Below are the code and all the weights of a small trained network. Each question names an input and a target symbol and asks about switching units off, where a switched-off unit gives its printed mean instead of its output.

import numpy as np


def w(rows, s, z=0):
    codes = np.array(rows[::2]) - 128.0
    scale = np.full(codes.shape[1], s)
    scale[-1] = z or s
    return codes * scale


def norm(h):
    return h / np.sqrt((h * h).mean(-1, keepdims=True) + 1e-5)


def f(y):
    return np.maximum(y, 0)


def softmax(a):
    e = np.exp(a - a.max(-1, keepdims=True))
    return e / e.sum(-1, keepdims=True)


def log_softmax(a):
    a = a - a.max(-1, keepdims=True)
    return a - np.log(np.exp(a).sum(-1, keepdims=True))


def net(x, mask):
    ids = ['αβλμπτφω'.index(c) for c in x.split()]
    T = len(ids)
    res = E[ids] + P[:T]
    u = 0
    for l in range(2):
        q, k, v = (norm(res) @ M[l].T for M in (Q, K, V))
        z = softmax(np.where(np.tri(T) > 0, q @ k.T / 3**0.5, -1e9)) @ v
        res = res + np.where(mask[u], z, O[l][:, -1]) @ O[l][:, :-1]
        u += 1
        y = f(norm(res) @ A[l][:, :-1].T + A[l][:, -1])
        res = res + np.where(mask[u : u + 4], y, B[l][:, -1]) @ B[l][:, :-1]
        u += 4
    return log_softmax(norm(res)[-1] @ U[:, :-1].T + U[:, -1])


Q, K, V, O, A, B = {}, {}, {}, {}, {}, {}
E = w([
[138,216,170],'α',
[149,130,150],'β',
[32,175,131],'λ',
[67,146,213],'μ',
[138,155,197],'π',
[4,222,211],'τ',
[96,193,129],'φ',
[51,197,132],'ω',
],0.0039)
P = w([
[197,48,78],'0',
[168,134,206],'1',
[158,128,217],'2',
[162,178,152],'3',
[90,107,226],'4',
[183,148,134],'5',
[89,123,148],'6',
[157,121,98],'7',
[105,55,164],'8',
[209,161,146],'9',
[99,109,28],'10',
[97,36,168],'11',
[254,200,192],'12',
],0.0031)
Q[0] = w([
[143,42,68],'L0H0',
[254,187,111],'L0H0',
[159,119,41],'L0H0',
],0.0068)
K[0] = w([
[120,229,177],'L0H0',
[24,7,192],'L0H0',
[247,174,255],'L0H0',
],0.0052)
V[0] = w([
[66,105,31],'L0H0',
[2,36,164],'L0H0',
[122,37,173],'L0H0',
],0.0075)
O[0] = w([
[126,122,20,2],'L0H0',
[74,106,126,106],'L0H0',
[75,2,107,106],'L0H0',
],0.0081,0.0039)
A[0] = w([
[39,134,143,190],'L0N0',
[92,140,168,147],'L0N1',
[194,100,102,138],'L0N2',
[125,86,253,249],'L0N3',
],0.0055,0.0018)
B[0] = w([
[252,144,103,167],'L0N0',
[104,50,13,175],'L0N1',
[196,130,236,130],'L0N2',
[102,224,56,254],'L0N3',
],0.0039,0.0073)
Q[1] = w([
[189,74,115],'L1H0',
[136,84,179],'L1H0',
[145,2,50],'L1H0',
],0.0081)
K[1] = w([
[125,159,131],'L1H0',
[160,164,122],'L1H0',
[65,248,196],'L1H0',
],0.011)
V[1] = w([
[218,92,81],'L1H0',
[67,95,254],'L1H0',
[189,122,171],'L1H0',
],0.0088)
O[1] = w([
[185,161,34,101],'L1H0',
[155,2,171,205],'L1H0',
[218,99,124,248],'L1H0',
],0.0068,0.0017)
A[1] = w([
[173,121,103,123],'L1N0',
[151,162,18,205],'L1N1',
[253,133,153,3],'L1N2',
[88,168,113,142],'L1N3',
],0.0081,0.0025)
B[1] = w([
[77,109,140,157],'L1N0',
[160,1,69,243],'L1N1',
[85,194,154,252],'L1N2',
[137,134,146,188],'L1N3',
],0.0074,0.0034)
U = w([
[228,238,220,153],'α',
[197,86,87,112],'β',
[38,141,67,25],'λ',
[45,53,142,241],'μ',
[203,77,185,252],'π',
[2,183,170,94],'τ',
[205,177,110,24],'φ',
[97,174,82,136],'ω',
],0.0076,0.0013)

Each question gives the input, a string of symbols that net reads in full, and the target symbol t.
The units are the heads (3 rows each of Q, K, V and O) and the neurons (one row each of A and B). Each row of codes is followed by its name. A weight is (code - 128) times the scale printed after its matrix; where a second scale follows, it is the last column's (O, A, B and U).
mask holds one flag per unit, layer by layer, with each layer's heads first. A switched-off unit (its flag False) gives its mean, the last column of its rows in O or B, instead of its output. The means were averaged over made-up inputs and are rounded, as every weight is.
A unit's drop is (log p(t) with every unit on - log p(t) with that unit switched off) / (log p(t) with every unit on - log p(t) with every unit switched off).
The circuit of an input: a set's keep is (log p(t) with only the set's units on - log p(t) with every unit switched off) / (log p(t) with every unit on - log p(t) with every unit switched off). Starting from all 10 units, units are removed one at a time, each time the one whose removal leaves the highest keep (on an exact tie, the one counted first), for as long as the keep stays at least 0.8.
units of the circuit, in order: the units of the circuit, biggest drop first
unit that matters most: the unit with the biggest drop
top k neurons: the k neurons with the biggest drops, biggest first
drop when u is switched off: that unit's drop, to one decimal
input μ β λ ω μ ω π, target μ: unit that matters most => L1H0
input τ ω φ β α τ ω β τ π α μ μ, target τ: units of the circuit, in order => [L1H0; L0H0]
input π τ α α μ φ λ τ, target π: units of the circuit, in order => [L1H0; L0H0]
input μ π τ α ω, target μ: units of the circuit, in order => [L1H0; L0H0]
input τ μ λ α α τ π φ α ω μ β, target τ: units of the circuit, in order => [L1H0; L0N3]
input β π α ω, target β: units of the circuit, in order => [L1H0; L1N1; L0N2]
input β λ ω α τ ω β α, target β: units of the circuit, in order => [L1N1; L1H0; L0N2]
input τ α μ, target τ: units of the circuit, in order => [L0H0; L1H0; L0N0; L0N3]
input α ω π π φ λ λ α τ β φ τ, target α: units of the circuit, in order => [L0H0; L1N2]
input τ β λ τ ω ω, target τ: units of the circuit, in order => [L1H0; L0H0; L0N0]
input τ π π π μ π α π μ β α ω λ, target τ: top 2 neurons => [L0N3; L1N1]
input τ λ α ω ω α α λ τ λ, target τ: drop when L0H0 is switched off => 0.2
input β μ π α π β ω μ τ ω β φ μ, target β: drop when L1N1 is switched off => 0.3
input π τ π α π μ α φ τ α π, target π: drop when L0N0 is switched off => 0.3
input μ φ β α π, target μ: unit that matters most => L0H0
